Below are the code and all the weights of a small trained network. Each question names an input and a class and asks about switching units off, where a switched-off unit gives its printed mean instead of its output.

import numpy as np


def w(rows, s, z=0):
    codes = np.array(rows[::2]) - 128.0
    scale = np.full(codes.shape[1], s)
    scale[-1] = z or s
    return codes * scale


def f(y):
    return np.maximum(y, 0)


def log_softmax(a):
    a = a - a.max(-1, keepdims=True)
    return a - np.log(np.exp(a).sum(-1, keepdims=True))


def net(x, mask):
    res = np.array(x, float).reshape(1, 3) / 4 @ E
    y = f(res @ A[0][:, :-1].T + A[0][:, -1])
    res = res + np.where(mask, y, B[0][:, -1]) @ B[0][:, :-1]
    return log_softmax(res[-1] @ U[:, :-1].T + U[:, -1])


A, B = {}, {}
E = w([
[153,57,8,234,188,171,39,20,117,132,169,221],'x0',
[176,2,127,38,199,75,122,118,12,130,94,109],'x1',
[148,179,52,166,194,205,139,205,55,22,84,70],'x2',
],0.0055)
A[0] = w([
[115,121,59,179,159,122,46,25,180,116,162,193,1],'N0',
[70,214,66,196,71,190,122,154,233,150,144,137,41],'N1',
[100,133,69,243,168,194,85,76,143,92,217,221,58],'N2',
[26,183,191,58,101,56,200,225,176,151,149,82,50],'N3',
[83,227,108,217,1,209,100,108,184,137,160,127,57],'N4',
[178,56,246,84,35,90,130,13,181,243,241,203,171],'N5',
[82,203,140,54,98,75,238,237,184,172,110,82,33],'N6',
[28,236,72,181,110,187,91,156,236,161,134,129,35],'N7',
[147,121,49,202,175,163,70,50,176,174,200,209,55],'N8',
[120,213,116,217,13,156,89,116,205,180,191,139,96],'N9',
[106,120,207,120,66,50,121,93,179,243,213,136,76],'N10',
],0.0043,0.0024)
B[0] = w([
[55,210,210,76,180,80,94,64,160,92,173,180,190],'N0',
[96,28,77,72,86,112,76,202,51,194,104,88,183],'N1',
[91,187,187,148,172,164,108,78,241,74,242,103,206],'N2',
[63,197,150,54,190,85,99,58,189,99,164,194,201],'N3',
[115,46,86,28,64,59,59,160,45,149,105,62,192],'N4',
[216,94,63,151,58,175,208,193,94,103,195,79,255],'N5',
[32,180,176,54,198,114,156,38,164,53,201,176,195],'N6',
[129,26,54,83,88,53,62,168,58,183,114,37,182],'N7',
[60,214,194,51,204,95,76,68,207,16,163,149,210],'N8',
[153,81,36,110,43,74,75,219,66,144,115,76,199],'N9',
[199,177,96,110,118,153,167,131,178,48,255,73,202],'N10',
],0.0049,0.0069)
U = w([
[38,247,235,77,222,77,70,28,251,72,168,170,61],'0',
[162,3,53,45,128,46,41,154,78,178,98,74,146],'1',
[255,177,57,160,112,216,184,163,184,56,224,62,251],'2',
[119,153,190,236,75,174,141,126,211,213,60,183,171],'3',
],0.0041,0.0022)

Each question gives the input, the list of numbers given to net, and the class t.
The units are the neurons (one row each of A and B). Each row of codes is followed by its name. A weight is (code - 128) times the scale printed after its matrix; where a second scale follows, it is the last column's (A, B and U).
mask holds one flag per neuron, in row order. A switched-off neuron (its flag False) gives its mean, the last column of its row in B, instead of its output. The means were averaged over made-up inputs and are rounded, as every weight is.
A unit's drop is (log p(t) with every unit on - log p(t) with that unit switched off) / (log p(t) with every unit on - log p(t) with every unit switched off).
The circuit of an input: a set's keep is (log p(t) with only the set's units on - log p(t) with every unit switched off) / (log p(t) with every unit on - log p(t) with every unit switched off). Starting from all 11 units, units are removed one at a time, each time the one whose removal leaves the highest keep (on an exact tie, the one counted first), for as long as the keep stays at least 0.8.
circuit, biggest first: the units of the circuit, biggest drop first
unit that matters most: the unit with the biggest drop
k most important neurons: the k neurons with the biggest drops, biggest first
drop of u: that unit's drop, to one decimal
input [-7,2,2], class 0: circuit, biggest first	[N6; N3]
input [-7,1,-8], class 2: 4 most important neurons	[N5; N10; N8; N0]
input [-5,4,2], class 0: unit that matters most	N5
input [7,-8,0], class 1: circuit, biggest first	[N7; N4]
input [-4,2,-5], class 2: circuit, biggest first	[N5; N10]
input [-6,0,-7], class 2: 3 most important neurons	[N5; N10; N8]
input [-8,1,2], class 0: 2 most important neurons	[N6; N3]
input [0,-7,-7], class 1: circuit, biggest first	[N4; N9]
input [-7,4,5], class 0: circuit, biggest first	[N6; N5]
input [5,1,-6], class 2: 2 most important neurons	[N5; N3]
input [8,5,-3], class 0: circuit, biggest first	[N8; N0]
input [1,-5,-7], class 2: 2 most important neurons	[N10; N5]
input [-1,1,2], class 3: 2 most important neurons	[N5; N10]
input [5,-4,4], class 0: unit that matters most	N2
input [-2,1,-2], class 3: drop of N0	0.1
input [-3,-4,3], class 1: drop of N0	0.1
input [2,-8,3], class 1: drop of N0	0.0
input [-1,-3,-8], class 2: drop of N5	0.3
